Here is a tiny trained network, its code and every weight. The questions are about switching its units off for an input and a target symbol, where a switched-off unit gives its printed mean instead of its output.

import numpy as np


def w(rows, s, z=0):
    codes = np.array(rows[::2]) - 128.0
    scale = np.full(codes.shape[1], s)
    scale[-1] = z or s
    return codes * scale


def norm(h):
    return h / np.sqrt((h * h).mean(-1, keepdims=True) + 1e-5)


def f(y):
    return np.maximum(y, 0)


def softmax(a):
    e = np.exp(a - a.max(-1, keepdims=True))
    return e / e.sum(-1, keepdims=True)


def log_softmax(a):
    a = a - a.max(-1, keepdims=True)
    return a - np.log(np.exp(a).sum(-1, keepdims=True))


def net(x, mask):
    ids = ['ΘΨΩαγδεηλμξτφ'.index(c) for c in x.split()]
    T = len(ids)
    res = E[ids] + P[:T]
    u = 0
    for l in range(2):
        q, k, v = (norm(res) @ M[l].T for M in (Q, K, V))
        z = softmax(np.where(np.tri(T) > 0, q @ k.T / 2**0.5, -1e9)) @ v
        res = res + np.where(mask[u], z, O[l][:, -1]) @ O[l][:, :-1]
        u += 1
        y = f(norm(res) @ A[l][:, :-1].T + A[l][:, -1])
        res = res + np.where(mask[u : u + 16], y, B[l][:, -1]) @ B[l][:, :-1]
        u += 16
    return log_softmax(norm(res)[-1] @ U[:, :-1].T + U[:, -1])


Q, K, V, O, A, B = {}, {}, {}, {}, {}, {}
E = w([
[3,154,168],'Θ',
[202,113,114],'Ψ',
[116,133,133],'Ω',
[129,156,119],'α',
[122,130,85],'γ',
[150,95,139],'δ',
[127,144,98],'ε',
[100,115,111],'η',
[192,128,114],'λ',
[166,100,125],'μ',
[3,140,162],'ξ',
[123,151,106],'τ',
[131,157,124],'φ',
],0.0027)
P = w([
[130,96,7],'0',
[6,136,175],'1',
[1,129,175],'2',
[44,205,184],'3',
[38,194,187],'4',
[40,186,187],'5',
[47,190,185],'6',
[44,201,190],'7',
[44,182,189],'8',
[54,194,187],'9',
[53,190,184],'10',
],0.00069)
Q[0] = w([
[117,255,136],'L0H0',
[107,206,246],'L0H0',
],0.00092)
K[0] = w([
[177,1,192],'L0H0',
[162,98,100],'L0H0',
],0.0023)
V[0] = w([
[253,32,192],'L0H0',
[170,225,16],'L0H0',
],0.00066)
O[0] = w([
[69,22,2,1],'L0H0',
[248,217,161,156],'L0H0',
],0.00059,0.00053)
A[0] = w([
[39,114,202,67],'L0N0',
[158,186,200,157],'L0N1',
[115,58,106,8],'L0N2',
[161,155,126,40],'L0N3',
[104,193,152,105],'L0N4',
[139,109,78,142],'L0N5',
[209,105,251,141],'L0N6',
[78,45,87,112],'L0N7',
[136,128,127,81],'L0N8',
[117,152,50,255],'L0N9',
[134,195,126,233],'L0N10',
[180,121,179,158],'L0N11',
[153,29,250,26],'L0N12',
[149,119,110,76],'L0N13',
[124,215,169,149],'L0N14',
[116,129,86,167],'L0N15',
],0.0023,0.00069)
B[0] = w([
[191,171,102,241],'L0N0',
[85,107,91,205],'L0N1',
[163,143,156,134],'L0N2',
[137,129,143,132],'L0N3',
[151,95,114,230],'L0N4',
[131,147,142,150],'L0N5',
[4,163,120,197],'L0N6',
[173,135,157,162],'L0N7',
[129,126,135,128],'L0N8',
[134,125,194,232],'L0N9',
[128,91,149,243],'L0N10',
[82,124,150,167],'L0N11',
[28,182,176,182],'L0N12',
[131,140,138,132],'L0N13',
[135,89,122,247],'L0N14',
[150,135,153,169],'L0N15',
],0.0028,0.0013)
Q[1] = w([
[55,217,189],'L1H0',
[203,3,60],'L1H0',
],0.007)
K[1] = w([
[240,108,99],'L1H0',
[2,170,151],'L1H0',
],0.0071)
V[1] = w([
[83,253,101],'L1H0',
[159,150,30],'L1H0',
],0.0031)
O[1] = w([
[128,254,221,2],'L1H0',
[189,81,236,193],'L1H0',
],0.0023,0.00063)
A[1] = w([
[90,170,28,203],'L1N0',
[127,209,179,129],'L1N1',
[96,185,185,77],'L1N2',
[133,169,30,134],'L1N3',
[122,60,189,88],'L1N4',
[104,12,27,3],'L1N5',
[174,85,175,23],'L1N6',
[159,116,149,72],'L1N7',
[120,116,163,126],'L1N8',
[196,146,130,80],'L1N9',
[179,202,99,88],'L1N10',
[103,75,100,169],'L1N11',
[38,123,176,46],'L1N12',
[97,48,96,179],'L1N13',
[101,62,105,167],'L1N14',
[103,137,5,102],'L1N15',
],0.0033,0.0024)
B[1] = w([
[91,124,176,254],'L1N0',
[143,125,82,197],'L1N1',
[118,135,96,177],'L1N2',
[109,113,183,178],'L1N3',
[144,82,82,163],'L1N4',
[4,88,102,175],'L1N5',
[45,88,124,136],'L1N6',
[106,108,135,130],'L1N7',
[153,114,121,156],'L1N8',
[89,115,124,130],'L1N9',
[63,115,132,131],'L1N10',
[165,157,129,202],'L1N11',
[137,169,104,166],'L1N12',
[167,167,116,222],'L1N13',
[164,158,132,203],'L1N14',
[131,115,196,196],'L1N15',
],0.0048,0.0023)
U = w([
[106,150,113,68],'Θ',
[199,137,167,160],'Ψ',
[89,170,109,80],'Ω',
[173,117,108,177],'α',
[113,104,252,124],'γ',
[149,22,148,248],'δ',
[85,76,126,79],'ε',
[145,167,50,101],'η',
[160,171,91,90],'λ',
[160,111,80,253],'μ',
[85,76,35,111],'ξ',
[183,194,164,96],'τ',
[76,69,123,85],'φ',
],0.013,0.0036)

Each question gives the input, a string of symbols that net reads in full, and the target symbol t.
The units are the heads (2 rows each of Q, K, V and O) and the neurons (one row each of A and B). Each row of codes is followed by its name. A weight is (code - 128) times the scale printed after its matrix; where a second scale follows, it is the last column's (O, A, B and U).
mask holds one flag per unit, layer by layer, with each layer's heads first. A switched-off unit (its flag False) gives its mean, the last column of its rows in O or B, instead of its output. The means were averaged over made-up inputs and are rounded, as every weight is.
A unit's drop is (log p(t) with every unit on - log p(t) with that unit switched off) / (log p(t) with every unit on - log p(t) with every unit switched off).
The circuit of an input: a set's keep is (log p(t) with only the set's units on - log p(t) with every unit switched off) / (log p(t) with every unit on - log p(t) with every unit switched off). Starting from the 12 units with the biggest drops (on a tie, the unit counted first), units are removed one at a time, each time the one whose removal leaves the highest keep (on an exact tie, the one counted first), for as long as the keep stays at least 0.8.
circuit, biggest first: the units of the circuit, biggest drop first
most important unit: the unit with the biggest drop
k most important neurons: the k neurons with the biggest drops, biggest first
top k neurons in layer l: the k neurons of layer l with the biggest drops, biggest first
drop when u is switched off: that unit's drop, to one decimal
input τ λ γ η, target τ: most important unit => L0N6
input γ ξ φ γ Ψ γ, target δ: 3 most important neurons => (L0N6, L0N9, L0N12)
input τ ε γ μ τ, target τ: circuit, biggest first => (L0N6, L1H0, L1N0)
input μ Ω Ω μ Ω μ γ, target ξ: top 2 neurons in layer 0 => (L0N9, L0N0)
input γ γ μ μ γ τ, target δ: top 2 neurons in layer 0 => (L0N6, L0N12)
input τ Ω α α α γ Ω Ω τ Ω γ, target τ: top 4 neurons in layer 0 => (L0N9, L0N6, L0N1, L0N12)
input μ τ ε Ω μ ξ Ω γ ε ε, target ξ: top 2 neurons in layer 0 => (L0N0, L0N10)
input Ω γ Ω γ, target γ: 2 most important neurons => (L0N9, L0N6)
input γ λ Ψ Ω Ω γ, target δ: 3 most important neurons => (L0N9, L0N6, L0N12)
input τ Ω ξ ε, target τ: top 3 neurons in layer 1 => (L1N0, L1N5, L1N1)
input τ η Ω ξ γ Ω γ α τ, target τ: 4 most important neurons => (L0N6, L0N12, L1N5, L1N0)
input μ μ Ω Ω λ Ω τ, target ξ: 2 most important neurons => (L1N5, L0N6)
input γ μ δ φ γ μ Ψ, target δ: 2 most important neurons => (L0N6, L0N0)
input Ω Ψ τ ε Θ δ Ψ, target γ: 4 most important neurons => (L0N9, L0N6, L0N0, L0N12)
input μ μ λ, target ξ: circuit, biggest first => (L1H0)
input τ Ψ Ω γ Ω δ α Ψ ε, target τ: 4 most important neurons => (L0N6, L0N12, L0N9, L1N5)
input μ η ε η τ, target ξ: 2 most important neurons => (L1N5, L0N10)
input γ τ μ Ω Ω Ω μ γ γ λ, target δ: 4 most important neurons => (L0N6, L0N12, L0N0, L1N13)
input Ω Θ η, target γ: top 4 neurons in layer 0 => (L0N9, L0N0, L0N6, L0N12)
input μ Ω γ δ Θ γ γ τ Ω μ α, target ξ: 3 most important neurons => (L1N5, L0N10, L0N0)
input Ω Ω λ γ μ Ω Θ τ, target γ: 3 most important neurons => (L0N9, L0N12, L0N6)
input μ γ δ λ Ω, target ξ: 3 most important neurons => (L1N5, L0N6, L0N0)
input μ γ Ω Ψ Ψ, target ξ: 3 most important neurons => (L1N5, L0N6, L0N0)
input Ω μ ε, target γ: top neuron in layer 1 => (L1N15)
input Ω η Ω μ Ψ γ τ α λ, target γ: 4 most important neurons => (L0N9, L0N6, L0N12, L0N0)
input τ ε Θ γ γ, target τ: drop when L0N6 is switched off => 0.2
input γ Θ μ τ Ω μ ε Ω, target δ: drop when L0N6 is switched off => 1.1
input Ω α Θ α, target γ: drop when L0N2 is switched off => 0.0
input μ λ Θ Ω λ φ, target ξ: drop when L1H0 is switched off => 0.8
input γ γ Ψ ξ λ μ δ φ η, target δ: top 3 neurons in layer 0 => (L0N6, L0N12, L0N7)
